Below is a small trained network, with its code and all its weights. Each question gives an input and a class and asks what happens when units are switched off, that is, made to give their printed mean instead of their output.

import numpy as np


def w(rows, s, z=0):
    codes = np.array(rows[::2]) - 128.0
    scale = np.full(codes.shape[1], s)
    scale[-1] = z or s
    return codes * scale


def f(y):
    return y / 2 * (1 + np.tanh(0.7978845608 * (y + 0.044715 * y**3)))


def log_softmax(a):
    a = a - a.max(-1, keepdims=True)
    return a - np.log(np.exp(a).sum(-1, keepdims=True))


def net(x, mask):
    res = np.array(x, float).reshape(1, 2) / 4 @ E
    y = f(res @ A[0][:, :-1].T + A[0][:, -1])
    res = res + np.where(mask, y, B[0][:, -1]) @ B[0][:, :-1]
    return log_softmax(res[-1] @ U[:, :-1].T + U[:, -1])


A, B = {}, {}
E = w([
[219,69,156,120,88,6,142,152,159],'x0',
[142,104,62,132,144,127,91,115,38],'x1',
],0.016)
A[0] = w([
[89,127,124,142,150,219,92,152,72,135],'N0',
[160,135,120,129,144,113,152,111,155,87],'N1',
[97,138,129,119,103,176,132,142,170,161],'N2',
[114,112,170,116,143,126,116,85,154,120],'N3',
[112,130,91,124,122,151,122,142,36,253],'N4',
[190,105,129,131,128,7,127,130,89,187],'N5',
[131,164,110,131,143,144,135,109,89,134],'N6',
[130,156,153,100,157,105,135,127,102,123],'N7',
[149,118,117,140,122,146,82,135,33,118],'N8',
[133,147,95,149,103,124,123,128,145,98],'N9',
[120,118,137,138,132,113,149,126,150,163],'N10',
[144,129,155,129,155,71,121,128,146,113],'N11',
[118,137,128,140,171,69,159,121,148,122],'N12',
[105,136,126,103,131,211,156,106,56,155],'N13',
[143,136,95,121,145,102,148,100,45,88],'N14',
[121,153,168,124,108,162,147,177,173,58],'N15',
[165,150,156,127,125,42,143,125,154,110],'N16',
[135,117,161,133,126,107,126,119,210,239],'N17',
[113,92,142,113,138,133,116,144,89,81],'N18',
[146,126,129,109,140,85,116,153,206,56],'N19',
[120,120,126,100,113,153,135,125,98,102],'N20',
[95,111,157,119,143,187,132,125,166,115],'N21',
[91,164,163,140,138,220,132,116,243,129],'N22',
[181,102,163,124,107,60,129,120,177,82],'N23',
[138,126,170,139,146,156,108,112,114,134],'N24',
[165,150,128,133,145,120,148,117,136,114],'N25',
],0.015,0.0071)
B[0] = w([
[92,135,78,166,65,195,101,135,123,252],'N0',
[143,107,144,136,118,138,145,125,149,143],'N1',
[155,86,168,118,190,117,148,120,190,185],'N2',
[149,99,143,106,132,104,134,119,124,145],'N3',
[239,116,195,191,164,77,132,17,137,225],'N4',
[115,3,99,101,173,140,146,166,182,238],'N5',
[116,109,128,136,93,109,128,129,156,176],'N6',
[128,127,126,130,131,131,126,127,129,127],'N7',
[121,148,116,60,180,111,132,148,36,191],'N8',
[115,124,118,137,142,132,119,136,132,124],'N9',
[173,87,161,112,130,124,136,155,143,151],'N10',
[138,101,129,139,116,131,120,131,140,170],'N11',
[164,91,161,135,105,128,180,136,152,152],'N12',
[93,141,108,175,63,118,129,128,135,239],'N13',
[135,139,99,77,157,110,146,130,49,170],'N14',
[173,126,146,130,168,86,95,145,40,173],'N15',
[138,135,120,150,55,134,130,134,91,204],'N16',
[114,134,179,109,120,139,122,250,122,208],'N17',
[153,107,126,123,148,137,125,126,130,136],'N18',
[132,124,118,192,101,163,90,107,138,179],'N19',
[122,107,131,141,121,103,146,136,148,145],'N20',
[131,96,172,106,175,133,123,103,173,185],'N21',
[80,204,136,56,165,120,161,76,191,248],'N22',
[96,137,78,199,62,137,82,98,106,219],'N23',
[125,138,120,140,146,168,115,137,123,145],'N24',
[140,114,137,128,131,121,140,140,139,135],'N25',
],0.038,0.022)
U = w([
[143,167,176,133,99,92,95,142,164,252],'0',
[138,164,71,167,97,101,99,79,89,161],'1',
[81,192,112,130,115,145,135,66,181,103],'2',
[127,99,105,158,45,124,89,184,157,86],'3',
[63,201,144,11,202,133,176,149,142,50],'4',
[159,93,62,112,169,82,138,100,99,124],'5',
],0.011,0.0021)

Each question gives the input, the list of numbers given to net, and the class t.
The units are the neurons (one row each of A and B). Each row of codes is followed by its name. A weight is (code - 128) times the scale printed after its matrix; where a second scale follows, it is the last column's (A, B and U).
mask holds one flag per neuron, in row order. A switched-off neuron (its flag False) gives its mean, the last column of its row in B, instead of its output. The means were averaged over made-up inputs and are rounded, as every weight is.
A unit's drop is (log p(t) with every unit on - log p(t) with that unit switched off) / (log p(t) with every unit on - log p(t) with every unit switched off).
unit that matters most: the unit with the biggest drop
top k neurons: the k neurons with the biggest drops, biggest first
drop of u: that unit's drop, to one decimal
input [-2,3], class 1: unit that matters most : N5
input [-7,3], class 2: top 3 neurons : [N15 N23 N16]
input [0,2], class 5: top 4 neurons : [N22 N23 N0 N13]
input [2,2], class 5: top 2 neurons : [N0 N22]
input [-2,-1], class 2: top 2 neurons : [N8 N17]
input [-1,6], class 1: top 2 neurons : [N5 N2]
input [1,-7], class 0: top 2 neurons : [N8 N19]
input [-8,4], class 1: top 2 neurons : [N4 N8]
input [1,-5], class 0: top 2 neurons : [N0 N5]
input [-1,0], class 2: top 4 neurons : [N17 N5 N15 N23]
input [-5,-3], class 2: top 2 neurons : [N8 N17]
input [-8,-6], class 4: top 2 neurons : [N22 N23]
input [0,-1], class 4: drop of N16 : 0.1
input [0,4], class 5: unit that matters most : N23
input [6,5], class 5: drop of N17 : 0.2
input [0,0], class 0: drop of N0 : 1.0
